Here is a tiny trained network, its code and every weight. The questions are about switching its units off for an input and a class, where a switched-off unit gives its printed mean instead of its output.

import numpy as np


def w(rows, s, z=0):
    codes = np.array(rows[::2]) - 128.0
    scale = np.full(codes.shape[1], s)
    scale[-1] = z or s
    return codes * scale


def f(y):
    return np.maximum(y, 0)


def log_softmax(a):
    a = a - a.max(-1, keepdims=True)
    return a - np.log(np.exp(a).sum(-1, keepdims=True))


def net(x, mask):
    res = np.array(x, float).reshape(1, 5) / 4 @ E
    y = f(res @ A[0][:, :-1].T + A[0][:, -1])
    res = res + np.where(mask, y, B[0][:, -1]) @ B[0][:, :-1]
    return log_softmax(res[-1] @ U[:, :-1].T + U[:, -1])


A, B = {}, {}
E = w([
[86,190,1,135,179,189,117,104,156,150,143,157],'x0',
[113,81,130,189,188,146,86,176,205,149,47,66],'x1',
[135,136,124,137,109,124,135,119,146,129,124,121],'x2',
[119,112,166,88,64,225,131,174,197,177,110,207],'x3',
[66,172,176,193,144,147,195,174,150,55,138,147],'x4',
],0.0092)
A[0] = w([
[158,69,233,116,81,67,125,144,104,118,116,98,108],'n1',
[127,144,68,185,214,21,127,53,49,69,151,5,38],'n2',
[185,64,79,51,104,82,36,79,115,231,113,106,29],'n3',
[126,168,119,38,85,96,154,57,76,111,190,221,59],'n4',
[123,46,116,166,200,144,35,164,205,182,15,37,25],'n5',
[157,184,137,91,77,143,192,80,72,110,214,158,112],'n6',
[74,118,138,193,166,141,91,167,169,112,77,98,99],'n7',
[60,192,174,186,176,121,219,174,149,2,142,127,82],'n8',
[105,191,36,135,160,161,134,111,153,181,133,147,90],'n9',
[219,101,95,51,153,110,36,41,103,206,102,82,5],'n10',
[184,56,220,130,83,81,146,154,84,124,96,113,97],'n11',
[146,62,92,94,88,118,42,77,115,206,129,98,1],'n12',
[107,106,157,74,57,246,126,184,182,193,111,218,28],'n13',
[75,199,6,149,161,183,94,98,120,165,132,153,98],'n14',
],0.0064,0.0015)
B[0] = w([
[105,139,54,77,149,240,28,97,246,16,226,10,227],'n1',
[216,215,241,7,95,44,65,195,105,201,34,139,246],'n2',
[29,126,133,133,85,181,209,40,87,121,110,169,224],'n3',
[242,21,37,245,207,78,162,182,108,157,194,127,229],'n4',
[214,59,79,235,214,49,188,163,130,140,199,196,247],'n5',
[152,28,48,224,174,98,175,178,151,157,165,162,220],'n6',
[157,49,73,195,134,93,208,144,123,133,162,165,202],'n7',
[39,166,165,115,73,173,202,43,65,137,68,186,250],'n8',
[116,150,110,143,148,161,52,123,175,72,181,29,212],'n9',
[29,188,147,117,117,125,214,53,106,115,103,169,221],'n10',
[95,146,80,109,129,230,42,138,187,19,197,41,226],'n11',
[67,127,189,165,105,177,195,87,96,114,105,156,195],'n12',
[214,205,254,17,34,37,78,192,62,206,45,158,254],'n13',
[132,128,74,79,118,237,22,102,226,15,164,32,236],'n14',
],0.0055,0.0087)
U = w([
[112,135,98,118,128,180,33,123,168,65,158,83,193],'0',
[184,61,92,184,149,91,177,149,128,141,151,139,2],'1',
[181,186,165,81,107,89,78,153,113,167,74,127,127],'2',
[4,154,135,137,112,152,216,97,112,117,107,143,187],'3',
],0.013,0.00054)

Each question gives the input, the list of numbers given to net, and the class t.
The units are the neurons (one row each of A and B). Each row of codes is followed by its name. A weight is (code - 128) times the scale printed after its matrix; where a second scale follows, it is the last column's (A, B and U).
mask holds one flag per neuron, in row order. A switched-off neuron (its flag False) gives its mean, the last column of its row in B, instead of its output. The means were averaged over made-up inputs and are rounded, as every weight is.
A unit's drop is (log p(t) with every unit on - log p(t) with that unit switched off) / (log p(t) with every unit on - log p(t) with every unit switched off).
The circuit of an input: a set's keep is (log p(t) with only the set's units on - log p(t) with every unit switched off) / (log p(t) with every unit on - log p(t) with every unit switched off). Starting from the 12 units with the biggest drops (on a tie, the unit counted first), units are removed one at a time, each time the one whose removal leaves the highest keep (on an exact tie, the one counted first), for as long as the keep stays at least 0.8.
circuit, biggest first: the units of the circuit, biggest drop first
most important unit: the unit with the biggest drop
top k neurons: the k neurons with the biggest drops, biggest first
drop of u: that unit's drop, to one decimal
input [-5,-3,0,0,5], class 0: most important unit : n1
input [-6,8,7,4,5], class 1: top 2 neurons : n5, n7
input [6,-5,5,6,-8], class 3: top 2 neurons : n3, n10
input [-8,7,-1,-8,6], class 0: top 2 neurons : n1, n11
input [-8,-8,-8,3,1], class 0: top 3 neurons : n1, n11, n5
input [4,-4,0,5,-6], class 3: top 3 neurons : n3, n2, n10
input [4,5,2,-2,6], class 3: top 2 neurons : n8, n4
input [0,-6,-3,-5,-7], class 3: top 2 neurons : n10, n3
input [2,-2,-7,6,-7], class 3: top 3 neurons : n3, n2, n10
input [-3,7,6,3,-7], class 1: top 2 neurons : n5, n8
input [4,5,-8,-3,-4], class 1: top 2 neurons : n5, n1
input [-2,-5,3,-8,-6], class 2: top 2 neurons : n2, n5
input [-8,-4,-2,7,2], class 0: top 3 neurons : n1, n11, n2
input [6,-3,8,8,-8], class 2: circuit, biggest first : n13
input [-5,-3,-5,2,-3], class 0: top 2 neurons : n1, n11
input [-5,-8,4,-6,4], class 1: top 3 neurons : n6, n4, n13
input [1,-7,2,2,6], class 1: top 2 neurons : n4, n6
input [-5,2,8,4,-3], class 0: drop of n2 : 0.5
input [-4,-8,-8,0,7], class 1: drop of n4 : 1.1
input [-4,-4,0,-8,-5], class 2: drop of n2 : 7.3
input [-6,8,6,8,-1], class 1: circuit, biggest first : n5
input [-3,-8,-7,-2,-5], class 1: drop of n4 : 1.7
